Here is a tiny trained network, its code and every weight. The questions are about switching its units off for an input and a target symbol, where a switched-off unit gives its printed mean instead of its output.

import numpy as np


def w(rows, s, z=0):
    codes = np.array(rows[::2]) - 128.0
    scale = np.full(codes.shape[1], s)
    scale[-1] = z or s
    return codes * scale


def norm(h):
    return h / np.sqrt((h * h).mean(-1, keepdims=True) + 1e-5)


def f(y):
    return np.maximum(y, 0)


def softmax(a):
    e = np.exp(a - a.max(-1, keepdims=True))
    return e / e.sum(-1, keepdims=True)


def log_softmax(a):
    a = a - a.max(-1, keepdims=True)
    return a - np.log(np.exp(a).sum(-1, keepdims=True))


def net(x, mask):
    ids = ['αγδθλμξφ'.index(c) for c in x.split()]
    T = len(ids)
    res = E[ids] + P[:T]
    r = norm(res)
    for j in range(2):
        rows = slice(2 * j, 2 * j + 2)
        q, k, v = (r @ M[0][rows].T for M in (Q, K, V))
        z = softmax(np.where(np.tri(T) > 0, q @ k.T / 2**0.5, -1e9)) @ v
        o = O[0][rows]
        res = res + np.where(mask[j], z, o[:, -1]) @ o[:, :-1]
    y = f(norm(res) @ A[0][:, :-1].T + A[0][:, -1])
    res = res + np.where(mask[2:18], y, B[0][:, -1]) @ B[0][:, :-1]
    return log_softmax(norm(res)[-1] @ U[:, :-1].T + U[:, -1])


Q, K, V, O, A, B = {}, {}, {}, {}, {}, {}
E = w([
[112,168,145,127,166],'α',
[145,151,157,254,119],'γ',
[63,58,167,34,180],'δ',
[166,154,111,169,116],'θ',
[123,38,29,115,180],'λ',
[67,113,111,47,189],'μ',
[111,104,93,143,143],'ξ',
[128,114,171,132,93],'φ',
],0.021)
P = w([
[130,143,165,85,122],'0',
[167,109,157,205,55],'1',
[119,142,194,124,249],'2',
[44,121,69,111,109],'3',
[184,125,146,164,53],'4',
[71,104,215,158,185],'5',
],0.013)
Q[0] = w([
[108,94,186,207,204],'h1',
[248,148,152,72,180],'h1',
[250,105,150,65,163],'h2',
[126,192,161,133,191],'h2',
],0.017)
K[0] = w([
[72,178,82,91,75],'h1',
[222,206,223,56,125],'h1',
[239,132,138,15,123],'h2',
[89,252,128,96,157],'h2',
],0.015)
V[0] = w([
[48,147,155,96,41],'h1',
[204,144,35,31,10],'h1',
[126,161,185,157,225],'h2',
[106,127,189,143,132],'h2',
],0.014)
O[0] = w([
[214,31,112,209,204,176],'h1',
[254,210,169,58,214,249],'h1',
[202,9,98,81,86,176],'h2',
[179,138,145,60,99,205],'h2',
],0.0082,0.0019)
A[0] = w([
[79,121,42,96,184,176],'n1',
[127,91,173,195,139,106],'n2',
[189,159,30,141,63,9],'n3',
[182,210,125,147,63,117],'n4',
[73,87,57,188,97,123],'n5',
[122,62,40,51,124,115],'n6',
[66,201,40,90,117,29],'n7',
[122,71,149,69,175,72],'n8',
[154,111,147,81,89,54],'n9',
[195,187,30,136,80,23],'n10',
[79,156,128,183,203,6],'n11',
[193,122,164,114,58,54],'n12',
[108,171,43,170,54,106],'n13',
[148,94,135,97,96,88],'n14',
[87,75,151,120,99,14],'n15',
[148,190,112,59,248,5],'n16',
],0.013,0.0032)
B[0] = w([
[84,76,139,226,44,224],'n1',
[74,156,69,89,46,214],'n2',
[184,16,134,180,162,169],'n3',
[151,104,49,106,53,250],'n4',
[160,186,144,129,242,224],'n5',
[46,156,141,64,71,217],'n6',
[52,153,34,128,253,208],'n7',
[201,95,79,169,95,217],'n8',
[88,79,184,117,149,161],'n9',
[142,18,135,137,229,185],'n10',
[138,111,238,70,142,182],'n11',
[55,189,218,131,159,216],'n12',
[228,91,170,105,58,219],'n13',
[84,100,133,132,168,169],'n14',
[125,88,56,104,173,171],'n15',
[220,248,175,49,128,253],'n16',
],0.018,0.006)
U = w([
[97,103,249,129,103,3],'α',
[129,136,117,185,64,179],'γ',
[107,102,113,110,117,25],'δ',
[218,77,107,190,132,119],'θ',
[111,141,125,200,212,222],'λ',
[80,197,62,133,136,212],'μ',
[191,193,171,91,134,145],'ξ',
[90,161,150,151,14,182],'φ',
],0.012,0.0021)

Each question gives the input, a string of symbols that net reads in full, and the target symbol t.
The units are the heads (2 rows each of Q, K, V and O) and the neurons (one row each of A and B). Each row of codes is followed by its name. A weight is (code - 128) times the scale printed after its matrix; where a second scale follows, it is the last column's (O, A, B and U).
mask holds one flag per unit, heads first, then neurons. A switched-off unit (its flag False) gives its mean, the last column of its rows in O or B, instead of its output. The means were averaged over made-up inputs and are rounded, as every weight is.
A unit's drop is (log p(t) with every unit on - log p(t) with that unit switched off) / (log p(t) with every unit on - log p(t) with every unit switched off).
The circuit of an input: a set's keep is (log p(t) with only the set's units on - log p(t) with every unit switched off) / (log p(t) with every unit on - log p(t) with every unit switched off). Starting from the 12 units with the biggest drops (on a tie, the unit counted first), units are removed one at a time, each time the one whose removal leaves the highest keep (on an exact tie, the one counted first), for as long as the keep stays at least 0.8.
units of the circuit, in order: the units of the circuit, biggest drop first
most important unit: the unit with the biggest drop
k most important neurons: the k neurons with the biggest drops, biggest first
heads that matter: for each layer, one digit per head in row order, 1 if its drop is at least 0.15 and else 0, layers parted by /
input θ θ θ δ θ θ, target δ: heads that matter -> 11
input α λ θ δ, target μ: units of the circuit, in order -> h1; n7; h2
input λ α θ ξ φ θ, target φ: 2 most important neurons -> n2; n5
input θ ξ λ θ α, target α: heads that matter -> 01
input ξ φ γ, target φ: 3 most important neurons -> n2; n7; n10
input φ λ μ, target θ: heads that matter -> 11
input δ θ φ λ λ, target λ: units of the circuit, in order -> h2; n5
input θ μ φ θ θ, target θ: heads that matter -> 00
input γ θ μ θ θ δ, target ξ: most important unit -> h1
input φ ξ φ, target θ: 2 most important neurons -> n8; n16
input α θ γ θ λ, target λ: units of the circuit, in order -> n5; h2
input ξ φ φ φ, target λ: units of the circuit, in order -> h1; n5
input θ θ φ ξ φ, target φ: heads that matter -> 01
input λ λ ξ, target α: 4 most important neurons -> n9; n4; n2; n14
input φ θ ξ θ λ λ, target ξ: units of the circuit, in order -> h1; n16
input θ φ λ, target ξ: most important unit -> n16
input α θ α, target δ: units of the circuit, in order -> h1; h2
input φ ξ ξ μ φ θ, target γ: 2 most important neurons -> n2; n16
input ξ λ λ, target φ: 2 most important neurons -> n1; n6
input θ θ δ, target ξ: units of the circuit, in order -> n16
input δ ξ α, target δ: 2 most important neurons -> n6; n15
input ξ ξ ξ θ, target λ: 2 most important neurons -> n7; n5
